Below is a small trained network, with its code and all its weights. Each question gives an input and a target symbol and asks what happens when units are switched off, that is, made to give their printed mean instead of their output.

import numpy as np


def w(rows, s, z=0):
    codes = np.array(rows[::2]) - 128.0
    scale = np.full(codes.shape[1], s)
    scale[-1] = z or s
    return codes * scale


def norm(h):
    return h / np.sqrt((h * h).mean(-1, keepdims=True) + 1e-5)


def f(y):
    return np.maximum(y, 0)


def softmax(a):
    e = np.exp(a - a.max(-1, keepdims=True))
    return e / e.sum(-1, keepdims=True)


def log_softmax(a):
    a = a - a.max(-1, keepdims=True)
    return a - np.log(np.exp(a).sum(-1, keepdims=True))


def net(x, mask):
    ids = ['αβγδεζηθλμξστφψω'.index(c) for c in x.split()]
    T = len(ids)
    res = E[ids] + P[:T]
    u = 0
    for l in range(2):
        r = norm(res)
        for j in range(2):
            rows = slice(4 * j, 4 * j + 4)
            q, k, v = (r @ M[l][rows].T for M in (Q, K, V))
            z = softmax(np.where(np.tri(T) > 0, q @ k.T / 4**0.5, -1e9)) @ v
            o = O[l][rows]
            res = res + np.where(mask[u + j], z, o[:, -1]) @ o[:, :-1]
        u += 2
        y = f(norm(res) @ A[l][:, :-1].T + A[l][:, -1])
        res = res + np.where(mask[u : u + 4], y, B[l][:, -1]) @ B[l][:, :-1]
        u += 4
    return log_softmax(norm(res)[-1] @ U[:, :-1].T + U[:, -1])


Q, K, V, O, A, B = {}, {}, {}, {}, {}, {}
E = w([
[178,154,105,79,174,220],'α',
[69,123,213,186,72,135],'β',
[127,183,115,230,91,205],'γ',
[179,159,100,125,171,173],'δ',
[126,76,134,71,110,84],'ε',
[138,89,167,1,176,185],'ζ',
[152,133,202,145,141,149],'η',
[184,115,118,66,202,150],'θ',
[153,111,163,178,115,82],'λ',
[171,128,120,168,158,107],'μ',
[102,120,119,144,49,109],'ξ',
[141,106,52,54,140,122],'σ',
[112,152,69,208,73,138],'τ',
[139,118,201,248,108,110],'φ',
[199,99,191,124,221,150],'ψ',
[158,98,162,101,139,92],'ω',
],0.005)
P = w([
[112,145,125,132,135,109],'0',
[180,131,143,101,120,118],'1',
[120,119,131,137,141,124],'2',
[132,138,250,57,47,173],'3',
[160,118,129,120,125,134],'4',
[113,112,123,145,142,126],'5',
[142,133,207,110,72,182],'6',
[164,110,125,127,120,139],'7',
[104,98,115,155,149,132],'8',
[132,133,169,128,66,169],'9',
[167,98,124,137,113,144],'10',
[107,186,130,120,130,104],'11',
[96,143,94,120,159,64],'12',
],0.017)
Q[0] = w([
[182,154,148,140,93,107],'L0H0',
[42,133,168,128,146,169],'L0H0',
[93,47,80,92,234,142],'L0H0',
[225,213,142,95,3,148],'L0H0',
[186,89,171,124,13,217],'L0H1',
[145,70,102,136,127,116],'L0H1',
[121,69,172,142,134,157],'L0H1',
[35,220,130,93,148,101],'L0H1',
],0.018)
K[0] = w([
[147,76,131,150,128,151],'L0H0',
[80,119,105,142,159,110],'L0H0',
[115,223,167,63,107,102],'L0H0',
[132,3,124,153,111,218],'L0H0',
[102,27,93,173,136,178],'L0H1',
[158,101,127,113,98,135],'L0H1',
[147,107,170,107,132,145],'L0H1',
[67,196,121,126,146,87],'L0H1',
],0.021)
V[0] = w([
[176,108,115,226,127,96],'L0H0',
[122,7,94,107,220,142],'L0H0',
[163,48,144,76,93,130],'L0H0',
[96,143,114,104,165,37],'L0H0',
[161,18,111,168,143,55],'L0H1',
[105,67,236,119,96,219],'L0H1',
[183,129,32,141,105,214],'L0H1',
[74,102,90,120,20,115],'L0H1',
],0.016)
O[0] = w([
[165,87,85,108,50,98,187],'L0H0',
[127,79,250,156,57,211,157],'L0H0',
[202,89,184,79,172,129,78],'L0H0',
[42,100,119,79,144,146,146],'L0H0',
[165,50,212,52,104,116,155],'L0H1',
[208,106,147,165,85,233,126],'L0H1',
[181,234,190,162,107,93,161],'L0H1',
[174,175,91,42,163,180,2],'L0H1',
],0.013,0.0092)
A[0] = w([
[19,170,79,106,136,40,139],'L0N0',
[163,157,62,17,6,63,112],'L0N1',
[106,158,8,137,39,240,6],'L0N2',
[71,5,86,109,96,181,180],'L0N3',
],0.013,0.0026)
B[0] = w([
[153,131,208,193,103,246,253],'L0N0',
[101,185,150,99,30,211,180],'L0N1',
[97,129,224,93,152,46,187],'L0N2',
[168,228,124,224,128,169,218],'L0N3',
],0.011)
Q[1] = w([
[80,221,94,203,189,97],'L1H0',
[137,115,95,162,219,206],'L1H0',
[1,177,85,125,110,191],'L1H0',
[49,85,148,161,129,139],'L1H0',
[132,103,185,159,129,93],'L1H1',
[143,165,115,160,94,129],'L1H1',
[96,134,46,143,81,108],'L1H1',
[175,68,155,110,150,113],'L1H1',
],0.03)
K[1] = w([
[94,169,43,150,199,58],'L1H0',
[147,82,74,122,215,143],'L1H0',
[4,117,68,103,131,142],'L1H0',
[58,93,137,165,130,138],'L1H0',
[132,132,171,161,91,117],'L1H1',
[141,158,105,162,145,122],'L1H1',
[105,108,78,139,171,83],'L1H1',
[174,93,168,98,122,124],'L1H1',
],0.031)
V[1] = w([
[122,249,161,99,138,93],'L1H0',
[88,68,163,133,82,2],'L1H0',
[121,133,170,217,229,165],'L1H0',
[191,113,27,226,110,120],'L1H0',
[146,131,136,118,62,104],'L1H1',
[162,119,71,136,215,89],'L1H1',
[131,141,155,143,170,81],'L1H1',
[92,161,132,75,100,118],'L1H1',
],0.023)
O[1] = w([
[190,222,108,94,70,193,143],'L1H0',
[120,189,91,248,165,71,144],'L1H0',
[241,82,150,68,202,135,163],'L1H0',
[177,7,179,184,58,90,121],'L1H0',
[114,135,100,82,178,108,151],'L1H1',
[109,111,203,134,93,165,9],'L1H1',
[126,101,160,117,109,190,114],'L1H1',
[162,76,140,144,167,89,124],'L1H1',
],0.018,0.016)
A[1] = w([
[99,67,60,141,67,45,3],'L1N0',
[7,117,102,73,134,96,230],'L1N1',
[64,5,47,27,76,106,127],'L1N2',
[141,124,160,62,110,15,134],'L1N3',
],0.025,0.0052)
B[1] = w([
[164,114,138,46,62,146,225],'L1N0',
[133,100,206,84,99,85,254],'L1N1',
[169,157,5,202,175,136,223],'L1N2',
[111,153,176,156,156,62,194],'L1N3',
],0.029,0.009)
U = w([
[196,95,209,102,132,234,122],'α',
[177,30,45,167,124,166,150],'β',
[160,107,80,136,27,166,172],'γ',
[173,193,159,244,134,182,1],'δ',
[84,176,207,31,171,137,143],'ε',
[161,55,109,23,198,146,242],'ζ',
[135,2,200,169,100,121,127],'η',
[154,169,23,160,234,126,117],'θ',
[64,96,197,72,52,71,143],'λ',
[43,190,99,205,109,45,108],'μ',
[99,193,161,38,62,185,215],'ξ',
[109,222,27,56,159,144,184],'σ',
[107,216,72,138,37,173,50],'τ',
[139,70,76,65,51,81,187],'φ',
[121,43,86,170,205,52,92],'ψ',
[54,110,236,152,205,100,81],'ω',
],0.012,0.0026)

Each question gives the input, a string of symbols that net reads in full, and the target symbol t.
The units are the heads (4 rows each of Q, K, V and O) and the neurons (one row each of A and B). Each row of codes is followed by its name. A weight is (code - 128) times the scale printed after its matrix; where a second scale follows, it is the last column's (O, A, B and U).
mask holds one flag per unit, layer by layer, with each layer's heads first. A switched-off unit (its flag False) gives its mean, the last column of its rows in O or B, instead of its output. The means were averaged over made-up inputs and are rounded, as every weight is.
A unit's drop is (log p(t) with every unit on - log p(t) with that unit switched off) / (log p(t) with every unit on - log p(t) with every unit switched off).
The circuit of an input: a set's keep is (log p(t) with only the set's units on - log p(t) with every unit switched off) / (log p(t) with every unit on - log p(t) with every unit switched off). Starting from all 12 units, units are removed one at a time, each time the one whose removal leaves the highest keep (on an exact tie, the one counted first), for as long as the keep stays at least 0.8.
circuit, biggest first: the units of the circuit, biggest drop first
top k neurons: the k neurons with the biggest drops, biggest first
which heads matter: for each layer, one digit per head in row order, 1 if its drop is at least 0.15 and else 0, layers parted by /
input ξ λ ω η α, target α: circuit, biggest first	L0H1, L0H0, L1H0
input σ ε φ β, target γ: top 3 neurons	L0N3, L1N2, L0N1
input ξ δ μ α δ α σ, target δ: which heads matter	11 / 00
input α γ δ φ, target μ: circuit, biggest first	L1H0, L0H1
input μ δ δ δ ξ ω λ δ ψ δ ξ γ σ, target τ: which heads matter	11 / 11
input ω λ δ σ ξ α β θ ω μ η η α, target β: circuit, biggest first	L1H0, L0H1, L1H1, L1N2
input ε σ γ θ σ μ ξ, target λ: circuit, biggest first	L1H0, L0H0, L0H1, L1N1
input β δ α ψ δ γ α ξ ψ ζ, target η: circuit, biggest first	L0H1, L0H0, L1H0
input θ δ η φ ω θ α σ ε δ α α τ, target δ: which heads matter	11 / 11
input α δ ω, target α: circuit, biggest first	L1H0, L0H0, L0N0
input ξ ε ξ ψ μ δ δ, target μ: circuit, biggest first	L1H0, L0H0, L0N0
input ζ δ ξ β, target σ: circuit, biggest first	L0H1, L1N2, L1H0
input ξ λ λ η δ ε, target ξ: circuit, biggest first	L0H1, L1H0, L0N0, L0H0
input ψ δ ε, target ψ: circuit, biggest first	L1H0, L0H1, L0N3, L0H0
input φ ε α ψ γ σ ω ζ μ α δ β β, target θ: circuit, biggest first	L0H1
input η φ η ε η ξ μ δ θ α θ α, target η: circuit, biggest first	L0H1, L1H0, L0H0
input β α σ ζ σ α α φ φ τ δ ζ, target β: which heads matter	11 / 10
input α α θ γ, target ω: which heads matter	11 / 10
input η η φ ε, target γ: top 2 neurons	L0N3, L1N2
input α μ ω θ θ, target θ: top neuron	L0N3
input θ α α θ ω ε η σ λ φ δ δ ζ, target μ: top 2 neurons	L0N0, L0N3
input ε θ α γ μ δ η, target μ: which heads matter	01 / 10
input β ξ η, target β: top 2 neurons	L1N2, L0N0
input μ ω β ψ ζ, target ζ: which heads matter	11 / 10
